Each row has a name. After each piece below comes the name of the row it's from, unless a question asks for something else. Each question is about the rows just above it. Places in a row count from 1.

J464: 244 -508 -11 -47 146 267
J912: 464 709 -124 -339 -185 467
J362: -65 -231 -307 -2 -46 -58
J967: -21 -451 315 335 -782 -834
J526: -195 -107 325 123 -413 314
J52: -44 -3 -506 535 150 295
-46 -65 -231 -58 -2 -307 is which row reordered?
J362
key -> tag
-307 -> J161
315 -> J990
316 -> J433
-306 -> J275
325 -> J443
-124 -> J468
-451 -> J455
-506 -> J852
Join J967 by its entry at place 3:
J990
Where in the named rows is 315?
J967, 3
Count the entries of -44 -3 -506:
3
-506 is at row and place
J52, 3
Count the entries of -65 -231 -307 -2 -46 -58:
6
Number of entries in 464 709:
2

J52: -519 -558 -378 -825 210 -329 -738 -739 -870 217
J929: -323 -371 202 393 123 363 691 281 -312 778
J283: -323 -371 202 393 123 363 691 281 -312 583
J967: -519 -558 -378 -825 210 -329 -738 868 -870 217
Count the entries of -519 -558 -378 -825 210:
5
How many entries does -519 -558 -378 -825 210 -329 -738 868 have?
8

J464: 82 -103 -151 30 267 -45 -435 -723 -278 -233 -459 243 -351 447 100 -152
 -34 311 170 -489 -558 197 -351 -36 -79 -93 167 -78
J967: 29 104 -153 63 -105 -224 -65 -723 -245 -188 -317 90 11 -135 -198 -115
 -92 308 -89 87 -144 28 11 27 -35 139 -122 -231
J929: 82 -103 -541 30 267 -45 -435 -723 -278 -233 -459 243 -351 447 100 -152
 -34 311 170 -489 -558 197 -351 -36 -79 -93 -198 12
-317 is at row and place
J967, 11
Row and place of -115 in the named rows:
J967, 16

J526: -73 -458 482 427 -105 733 106 -39 773 -292 299 221 590 -67 -103 -284 698
 -330 35 383 256 5 444 -161 -299 232 -116 258 201 599 139
J929: 264 68 -466 -59 199 420 675 525 265 -363 348 2 -303 -363 -280 -324 142
 -43 -335 296 -129 -361 27 -128 -343 -370 47 -147 497 632 98
J464: 189 458 -413 -430 26 -382 -26 209 -587 76 -159 -160 -516 96 122 173 -503
 268 -100 -270 -150 -105 -282 186 320 -217 99 -204 -58 -427 -88
J999: 76 186 -204 -159 268 122 -88 -270 -503 -217 209 -282 189 -26 -150 -429
 -58 320 -105 -160 96 -516 173 -100 99 26 -587 -382 -413 458 -427
J912: 348 98 68 -44 -343 675 -303 142 -370 27 632 47 -324 -129 264 420 -128
 296 -335 497 -59 -280 2 265 -363 -363 525 -361 -147 -466 199
J283: 75 43 561 -56 -391 336 -500 -83 31 -141 -56 91 350 475 380 91 188 -46
 149 -116 341 91 299 231 478 395 -66 236 -208 -283 2
J657: -249 -468 893 436 -322 431 -490 -447 527 -29 6 221 832 288 178 -18 574
 -288 298 110 387 291 447 -15 48 565 -157 388 -221 33 62
-587 -516 -503 -430 -427 -413 -382 -282 -270 -217 -204 -160 -159 -150
 -105 -100 -88 -58 -26 26 76 96 99 122 173 186 189 209 268 320 458 is which row reordered?
J464
Row and place of 380 in the named rows:
J283, 15
Number of entries in -249 -468 893 436 -322 431 -490 -447 527 -29 6 221 832 288 178 -18 574
 -288 298 110 387:
21
27 98 -343 -363 296 -361 2 -128 -363 -466 264 632 142 -303 497 -59 420
 -370 199 525 -43 -147 68 675 47 -335 348 265 -280 -129 -324 is which row reordered?
J929

J929: 352 492 -19 -185 310 296 -299 222 -306 -250 -266 246 -118 -190 55 176
 555 -38 -63 295 274 143 -154 95
J613: 211 610 469 -325 100 130 -85 -70 -120 -53 -223 113 197 191 489 275 673
 65 328 89 478 99 -174 -34
J52: 374 580 433 -358 509 327 -504 166 -179 -185 -465 409 174 -114 63 86 430
 -45 -111 261 159 80 -44 -50
J526: 310 -80 -66 -360 463 645 -611 -219 -526 -417 -297 55 24 -149 48 100 480
 -285 -73 372 334 79 -100 550
J283: 112 -141 -73 -56 133 -34 -355 565 -354 -202 -361 62 65 -112 308 83 913
 -411 83 242 160 247 -81 94
J657: 336 372 61 -314 513 340 -385 196 -201 -237 -440 426 -147 -191 102 81 449
 -155 -17 187 203 66 -191 14
J999: 329 -142 62 99 390 596 -613 -53 -288 -419 -310 135 -4 -31 212 217 554
 -67 -106 225 353 -23 -17 448
J912: 180 191 216 -27 106 -41 -225 -227 -532 -95 -462 74 268 231 327 99 576
 -426 504 112 624 288 -170 396
J967: 124 181 138 -108 323 190 -359 317 -100 -143 -466 347 -147 -75 344 87 741
 -172 211 92 294 -16 -191 -48
317 is at row and place
J967, 8
Number of entries in 374 580 433 -358 509 327 -504 166 -179 -185 -465 409 174 -114 63 86 430
 -45 -111 261:
20
tags:
448 -> J186
489 -> J541
63 -> J549
217 -> J621
212 -> J645
Look up the entry of J999 at place 15 in the table:
J645
Which row holds these entries in another order? 396 -170 288 624 112 504 -426 576 99 327 231 268 74 -462 -95 -532 -227
 -225 -41 106 -27 216 191 180
J912

J929: -25 15 120 -46 56 15 29 -4 -318 -97 23 78 97 -196 152 167 -48 11 7 -192
 117 -72 118 117 -177 -178 154 -10 -50 25 -181 247 -150 -95 115 -3 -35
 40
J362: 117 7 247 78 97 -196 -3 -46 25 120 118 -192 -181 -177 24 -178 40 -318 -4
 -97 -25 -72 11 -150 117 -10 29 15 56 -95 15 152 -50 167 -35 -48 115 154
J659: -141 23 235 -343 340 490 35 -60 -604 -336 310 356 198 432 442 516 -333
 52 -6 -260 -31 -368 501 483 -419 -777 489 102 81 276 -681 324 -105 -168
 71 -103 -202 -137
J999: -25 15 120 -46 56 15 29 -4 638 -97 23 78 -341 91 152 167 -48 11 7 -192
 117 -72 118 117 -177 -178 154 -10 -50 25 -181 247 -150 -95 115 -3 -35
 40
J526: -149 -66 -31 111 29 76 -93 -104 292 44 56 97 -99 57 -115 -195 -86 -101
 -14 192 30 -26 -40 -49 12 53 -58 71 12 17 98 -265 285 106 -157 -83 -136
 -115
key -> tag
-157 -> J947
115 -> J587
-66 -> J902
Look up the entry of J526 at place 35 in the table:
J947
Row and place of 501 in the named rows:
J659, 23
How many entries does -141 23 235 -343 340 490 35 -60 -604 -336 310 356 198 432 442 516 -333
 52 -6 -260 -31 have?
21
Which row holds these entries in another order? -196 -318 115 117 117 154 23 -150 118 56 -48 -35 247 78 -97 120 -10 -181
 152 11 40 -72 29 25 7 -25 97 -192 15 -46 167 -95 -3 -178 -4 15 -50 -177
J929
-25 15 120 -46 56 15 29 -4 638 -97 23 78 -341 91 152 167 -48 11 7 -192
 117 -72 118 117 -177 -178 154 -10 -50 25 -181 247 -150 -95 115 -3 -35
 40 is in which row?
J999
-25 15 120 -46 56 15 29 -4 -318 -97 23 78 97 -196 152 167 -48 11 7 -192
 117 -72 118 117 -177 -178 154 -10 -50 25 -181 247 -150 -95 115 -3 -35
 40
J929

J613: 208 295 91 -301 321
J912: -703 184 606 -736 -133
J967: -703 184 -229 -736 -133
J526: -301 295 208 320 91
J283: -118 308 -177 158 360
J657: 376 -861 -184 12 -90
key -> tag
-133 -> J598
-90 -> J684
606 -> J301
-134 -> J493
-132 -> J728
Look up the entry of J912 at place 5 in the table:
J598
-301 91 208 295 320 is which row reordered?
J526

